Here is a tiny trained network, its code and every weight. The questions are about switching its units off for an input and a class, where a switched-off unit gives its printed mean instead of its output.

import numpy as np


def w(rows, s, z=0):
    codes = np.array(rows[::2]) - 128.0
    scale = np.full(codes.shape[1], s)
    scale[-1] = z or s
    return codes * scale


def norm(h):
    return h / np.sqrt((h * h).mean(-1, keepdims=True) + 1e-5)


def f(y):
    return np.maximum(y, 0)


def log_softmax(a):
    a = a - a.max(-1, keepdims=True)
    return a - np.log(np.exp(a).sum(-1, keepdims=True))


def net(x, mask):
    res = np.array(x, float).reshape(1, 3) / 4 @ E
    u = 0
    for l in range(3):
        y = f(norm(res) @ A[l][:, :-1].T + A[l][:, -1])
        res = res + np.where(mask[u : u + 7], y, B[l][:, -1]) @ B[l][:, :-1]
        u += 7
    return log_softmax(norm(res)[-1] @ U[:, :-1].T + U[:, -1])


A, B = {}, {}
E = w([
[168,181,115,170,124,1],'x0',
[107,55,145,193,144,104],'x1',
[63,107,68,48,194,82],'x2',
],0.0051)
A[0] = w([
[169,148,214,173,129,195,6],'L0N1',
[159,140,149,111,13,117,55],'L0N2',
[159,83,154,130,170,72,191],'L0N3',
[185,167,201,206,131,58,60],'L0N4',
[15,103,189,241,143,119,8],'L0N5',
[254,119,130,159,156,122,27],'L0N6',
[141,101,235,235,78,120,137],'L0N7',
],0.0069,0.002)
B[0] = w([
[98,152,146,195,190,119,201],'L0N1',
[167,150,177,117,254,62,177],'L0N2',
[208,38,90,61,79,182,179],'L0N3',
[123,137,66,189,65,145,222],'L0N4',
[173,69,187,41,21,146,190],'L0N5',
[21,108,123,128,167,174,171],'L0N6',
[128,83,150,75,186,113,253],'L0N7',
],0.0061,0.0057)
A[1] = w([
[86,113,150,144,115,190,125],'L1N1',
[167,134,165,164,170,140,99],'L1N2',
[80,132,146,150,103,159,96],'L1N3',
[154,119,142,190,102,123,1],'L1N4',
[117,131,79,123,127,114,161],'L1N5',
[104,122,130,61,127,105,178],'L1N6',
[109,252,116,106,140,151,52],'L1N7',
],0.012,0.0026)
B[1] = w([
[112,182,75,175,54,103,236],'L1N1',
[34,122,204,61,136,3,233],'L1N2',
[83,179,100,168,117,159,160],'L1N3',
[44,143,152,124,72,99,175],'L1N4',
[50,221,103,92,162,166,193],'L1N5',
[120,66,200,137,149,79,254],'L1N6',
[224,70,230,231,82,183,243],'L1N7',
],0.0066,0.0047)
A[2] = w([
[168,247,169,165,171,157,248],'L2N1',
[157,254,53,124,67,68,57],'L2N2',
[46,88,150,90,103,177,70],'L2N3',
[98,210,92,117,20,86,109],'L2N4',
[39,137,76,205,81,198,174],'L2N5',
[64,180,65,213,60,73,218],'L2N6',
[9,189,143,214,103,81,187],'L2N7',
],0.0055,0.0016)
B[2] = w([
[131,22,94,108,100,97,188],'L2N1',
[106,174,30,115,75,153,155],'L2N2',
[198,199,108,148,127,90,210],'L2N3',
[118,219,63,182,179,179,171],'L2N4',
[172,179,54,177,121,107,191],'L2N5',
[119,155,65,129,92,203,209],'L2N6',
[148,167,82,6,255,168,253],'L2N7',
],0.0075,0.0048)
U = w([
[197,36,222,147,1,130,249],'0',
[62,156,163,53,120,71,151],'1',
[110,231,35,126,61,157,3],'2',
],0.008,0.0025)

Each question gives the input, the list of numbers given to net, and the class t.
The units are the neurons (one row each of A and B). Each row of codes is followed by its name. A weight is (code - 128) times the scale printed after its matrix; where a second scale follows, it is the last column's (A, B and U).
mask holds one flag per neuron, layer by layer. A switched-off neuron (its flag False) gives its mean, the last column of its row in B, instead of its output. The means were averaged over made-up inputs and are rounded, as every weight is.
A unit's drop is (log p(t) with every unit on - log p(t) with that unit switched off) / (log p(t) with every unit on - log p(t) with every unit switched off).
The circuit of an input: a set's keep is (log p(t) with only the set's units on - log p(t) with every unit switched off) / (log p(t) with every unit on - log p(t) with every unit switched off). Starting from the 12 units with the biggest drops (on a tie, the unit counted first), units are removed one at a time, each time the one whose removal leaves the highest keep (on an exact tie, the one counted first), for as long as the keep stays at least 0.8.
circuit, biggest first: the units of the circuit, biggest drop first
unit that matters most: the unit with the biggest drop
top k neurons: the k neurons with the biggest drops, biggest first
top k neurons in layer l: the k neurons of layer l with the biggest drops, biggest first
input [-5,-5,-8], class 1: circuit, biggest first	L1N2; L0N2; L0N1
input [2,-6,-8], class 1: circuit, biggest first	L1N2; L0N2
input [5,-8,-6], class 0: unit that matters most	L1N7
input [5,4,-1], class 2: circuit, biggest first	L0N4; L2N6
input [1,-1,-7], class 1: top 2 neurons	L0N2; L0N7
input [-8,5,-3], class 2: top 2 neurons	L1N1; L1N7
input [7,8,4], class 0: top 3 neurons	L0N3; L0N5; L1N1
input [7,6,-6], class 2: top 3 neurons in layer 0	L0N4; L0N6; L0N3
input [5,8,8], class 0: top 2 neurons	L0N3; L2N7
input [-7,-7,3], class 0: top 2 neurons in layer 0	L0N4; L0N6
input [-6,-7,-1], class 0: top 2 neurons	L1N7; L0N4
input [-5,-4,-8], class 1: top 2 neurons	L1N2; L0N2
input [-4,-5,3], class 0: top 2 neurons	L1N7; L0N4
input [8,-4,4], class 2: unit that matters most	L0N7
input [5,5,-6], class 1: top 4 neurons in layer 1	L1N7; L1N4; L1N1; L1N6
input [-1,0,-8], class 1: top 2 neurons	L0N2; L0N7
input [-4,-4,-7], class 1: top 2 neurons	L1N2; L0N2
input [4,4,-8], class 1: top 3 neurons	L0N7; L0N2; L1N2
input [3,5,-8], class 1: top 2 neurons	L0N7; L0N2
input [6,-7,-2], class 0: circuit, biggest first	L1N7
input [-5,7,5], class 0: top 2 neurons in layer 0	L0N5; L0N4
